Below are the code and all the weights of a small trained network. Each question names an input and a target symbol and asks about switching units off, where a switched-off unit gives its printed mean instead of its output.

import numpy as np


def w(rows, s, z=0):
    codes = np.array(rows[::2]) - 128.0
    scale = np.full(codes.shape[1], s)
    scale[-1] = z or s
    return codes * scale


def norm(h):
    return h / np.sqrt((h * h).mean(-1, keepdims=True) + 1e-5)


def f(y):
    return y / 2 * (1 + np.tanh(0.7978845608 * (y + 0.044715 * y**3)))


def softmax(a):
    e = np.exp(a - a.max(-1, keepdims=True))
    return e / e.sum(-1, keepdims=True)


def log_softmax(a):
    a = a - a.max(-1, keepdims=True)
    return a - np.log(np.exp(a).sum(-1, keepdims=True))


def net(x, mask):
    ids = ['αδεζθλξπφω'.index(c) for c in x.split()]
    T = len(ids)
    res = E[ids] + P[:T]
    u = 0
    for l in range(2):
        q, k, v = (norm(res) @ M[l].T for M in (Q, K, V))
        z = softmax(np.where(np.tri(T) > 0, q @ k.T / 2**0.5, -1e9)) @ v
        res = res + np.where(mask[u], z, O[l][:, -1]) @ O[l][:, :-1]
        u += 1
        y = f(norm(res) @ A[l][:, :-1].T + A[l][:, -1])
        res = res + np.where(mask[u : u + 16], y, B[l][:, -1]) @ B[l][:, :-1]
        u += 16
    return log_softmax(norm(res)[-1] @ U[:, :-1].T + U[:, -1])


Q, K, V, O, A, B = {}, {}, {}, {}, {}, {}
E = w([
[112,112,133,33],'α',
[87,164,162,159],'δ',
[84,209,111,152],'ε',
[125,90,160,171],'ζ',
[58,126,113,134],'θ',
[126,179,179,92],'λ',
[198,117,105,128],'ξ',
[112,76,187,110],'π',
[76,90,106,3],'φ',
[91,210,177,203],'ω',
],0.017)
P = w([
[5,110,69,165],'0',
[39,106,65,189],'1',
[71,96,66,202],'2',
[94,103,71,213],'3',
[125,80,78,218],'4',
[160,73,85,229],'5',
[172,82,91,230],'6',
],0.0028)
Q[0] = w([
[153,133,25,68],'L0H0',
[230,169,2,184],'L0H0',
],0.0089)
K[0] = w([
[108,187,114,128],'L0H0',
[12,155,186,123],'L0H0',
],0.011)
V[0] = w([
[4,160,175,68],'L0H0',
[61,151,68,195],'L0H0',
],0.0042)
O[0] = w([
[7,90,110,1,255],'L0H0',
[91,151,66,112,167],'L0H0',
],0.0038,0.0024)
A[0] = w([
[130,123,137,123,87],'L0N0',
[118,133,132,110,43],'L0N1',
[147,86,164,117,136],'L0N2',
[205,139,47,147,116],'L0N3',
[151,157,252,136,69],'L0N4',
[96,68,130,76,116],'L0N5',
[118,162,108,96,59],'L0N6',
[58,145,110,103,120],'L0N7',
[130,156,125,130,23],'L0N8',
[229,125,115,176,222],'L0N9',
[117,163,106,118,50],'L0N10',
[87,163,158,210,102],'L0N11',
[51,158,112,170,106],'L0N12',
[119,140,127,183,2],'L0N13',
[204,185,148,124,109],'L0N14',
[119,142,149,48,49],'L0N15',
],0.012,0.0039)
B[0] = w([
[118,130,131,134,117],'L0N0',
[134,109,156,124,116],'L0N1',
[75,188,48,195,155],'L0N2',
[227,246,146,35,136],'L0N3',
[75,235,57,138,191],'L0N4',
[81,158,122,180,220],'L0N5',
[111,64,205,141,132],'L0N6',
[91,126,91,71,251],'L0N7',
[118,135,134,125,106],'L0N8',
[141,149,23,25,163],'L0N9',
[81,83,226,123,123],'L0N10',
[147,19,45,60,218],'L0N11',
[63,105,100,2,253],'L0N12',
[156,51,136,128,124],'L0N13',
[89,200,142,56,134],'L0N14',
[179,11,218,119,170],'L0N15',
],0.0052,0.0056)
Q[1] = w([
[7,113,36,10],'L1H0',
[47,160,170,102],'L1H0',
],0.013)
K[1] = w([
[247,175,118,196],'L1H0',
[145,184,210,186],'L1H0',
],0.015)
V[1] = w([
[249,109,29,34],'L1H0',
[202,2,4,194],'L1H0',
],0.0072)
O[1] = w([
[108,160,185,62,70],'L1H0',
[8,68,201,119,1],'L1H0',
],0.013,0.0042)
A[1] = w([
[162,183,127,183,171],'L1N0',
[56,195,122,112,108],'L1N1',
[132,193,88,138,65],'L1N2',
[178,158,79,96,119],'L1N3',
[172,117,190,73,197],'L1N4',
[117,104,99,250,79],'L1N5',
[132,89,98,191,53],'L1N6',
[100,62,162,161,26],'L1N7',
[132,229,162,119,73],'L1N8',
[137,125,87,135,132],'L1N9',
[61,173,84,205,173],'L1N10',
[96,156,201,74,73],'L1N11',
[170,91,63,177,168],'L1N12',
[152,155,108,194,95],'L1N13',
[176,121,214,192,254],'L1N14',
[108,77,128,91,94],'L1N15',
],0.016,0.007)
B[1] = w([
[132,130,51,138,190],'L1N0',
[139,160,118,184,194],'L1N1',
[169,113,161,136,169],'L1N2',
[110,143,204,113,225],'L1N3',
[143,111,134,167,171],'L1N4',
[84,22,142,115,179],'L1N5',
[124,93,114,164,151],'L1N6',
[61,185,162,87,137],'L1N7',
[71,81,118,130,151],'L1N8',
[106,156,132,157,182],'L1N9',
[171,94,188,150,231],'L1N10',
[174,100,88,150,173],'L1N11',
[149,117,94,164,253],'L1N12',
[131,112,86,106,170],'L1N13',
[96,57,3,151,144],'L1N14',
[173,133,145,155,174],'L1N15',
],0.013,0.008)
U = w([
[111,27,69,206,67],'α',
[214,196,48,137,130],'δ',
[51,167,41,66,80],'ε',
[37,109,211,119,225],'ζ',
[120,71,66,10,65],'θ',
[99,232,171,154,194],'λ',
[167,163,191,50,253],'ξ',
[160,164,231,236,146],'π',
[216,79,226,130,123],'φ',
[10,193,52,221,26],'ω',
],0.012,0.0056)

Each question gives the input, a string of symbols that net reads in full, and the target symbol t.
The units are the heads (2 rows each of Q, K, V and O) and the neurons (one row each of A and B). Each row of codes is followed by its name. A weight is (code - 128) times the scale printed after its matrix; where a second scale follows, it is the last column's (O, A, B and U).
mask holds one flag per unit, layer by layer, with each layer's heads first. A switched-off unit (its flag False) gives its mean, the last column of its rows in O or B, instead of its output. The means were averaged over made-up inputs and are rounded, as every weight is.
A unit's drop is (log p(t) with every unit on - log p(t) with that unit switched off) / (log p(t) with every unit on - log p(t) with every unit switched off).
The circuit of an input: a set's keep is (log p(t) with only the set's units on - log p(t) with every unit switched off) / (log p(t) with every unit on - log p(t) with every unit switched off). Starting from the 12 units with the biggest drops (on a tie, the unit counted first), units are removed one at a time, each time the one whose removal leaves the highest keep (on an exact tie, the one counted first), for as long as the keep stays at least 0.8.
circuit, biggest first: the units of the circuit, biggest drop first
unit that matters most: the unit with the biggest drop
top k neurons: the k neurons with the biggest drops, biggest first
k most important neurons of layer l: the k neurons of layer l with the biggest drops, biggest first
drop of u: that unit's drop, to one decimal
input θ ξ ξ π ζ θ ζ, target ζ: circuit, biggest first	L1H0
input θ λ α ω λ λ ω, target δ: circuit, biggest first	L1H0, L0N11
input ω ω δ, target ε: top 3 neurons	L0N12, L0N11, L0N5
input δ λ ε ω, target δ: 2 most important neurons of layer 0	L0N12, L0N11
input ξ θ π ζ π, target π: 3 most important neurons of layer 0	L0N4, L0N12, L0N2
input λ ε θ θ, target δ: circuit, biggest first	L1H0, L0N12
input ε δ ε θ, target ω: top 4 neurons	L0N12, L1N1, L1N3, L0N3
input ξ ξ ζ θ ξ λ π, target π: 4 most important neurons of layer 0	L0N12, L0N4, L0N7, L0N2
input θ φ φ φ δ, target ε: top 2 neurons	L0N11, L0N12
input λ ζ π θ α ε, target α: top 2 neurons	L0N12, L0N11
input φ φ π φ, target α: 3 most important neurons of layer 0	L0N12, L0N11, L0N5
input π ω α, target α: top 2 neurons	L0N5, L0N11
input λ φ ξ δ θ, target θ: 3 most important neurons of layer 0	L0N12, L0N3, L0N11
input φ φ α, target φ: top 2 neurons	L0N15, L1N15
input π π π ξ ζ π φ, target φ: top 2 neurons	L0N4, L0N3
input θ π ζ π π ξ, target ξ: top 2 neurons	L0N9, L0N3
input θ θ λ α, target δ: 2 most important neurons of layer 0	L0N11, L0N12
input θ θ ξ λ ε, target ε: top 4 neurons	L0N3, L1N10, L0N12, L1N3
input λ θ θ ξ α ζ ω, target ω: unit that matters most	L1H0
input λ π ξ ε, target ε: top 2 neurons	L1N10, L0N3
input π θ ξ θ θ, target θ: 4 most important neurons of layer 1	L1N10, L1N3, L1N11, L1N12
input φ θ θ θ θ, target ω: top 2 neurons	L0N12, L1N5
input α ε ε, target λ: most important neuron of layer 1	L1N1
input ω π α θ α ε ω, target α: 3 most important neurons of layer 0	L0N11, L0N12, L0N5
input δ ξ ε π α, target α: top 2 neurons	L1N14, L0N12
input π θ π ε, target α: 2 most important neurons of layer 0	L0N11, L0N12
input δ α λ ζ φ, target ζ: most important neuron of layer 0	L0N7
input θ θ λ θ δ, target δ: drop of L1H0	1.3
input π θ ζ φ, target ζ: drop of L1H0	1.0
input λ θ δ, target δ: drop of L0N5	0.0
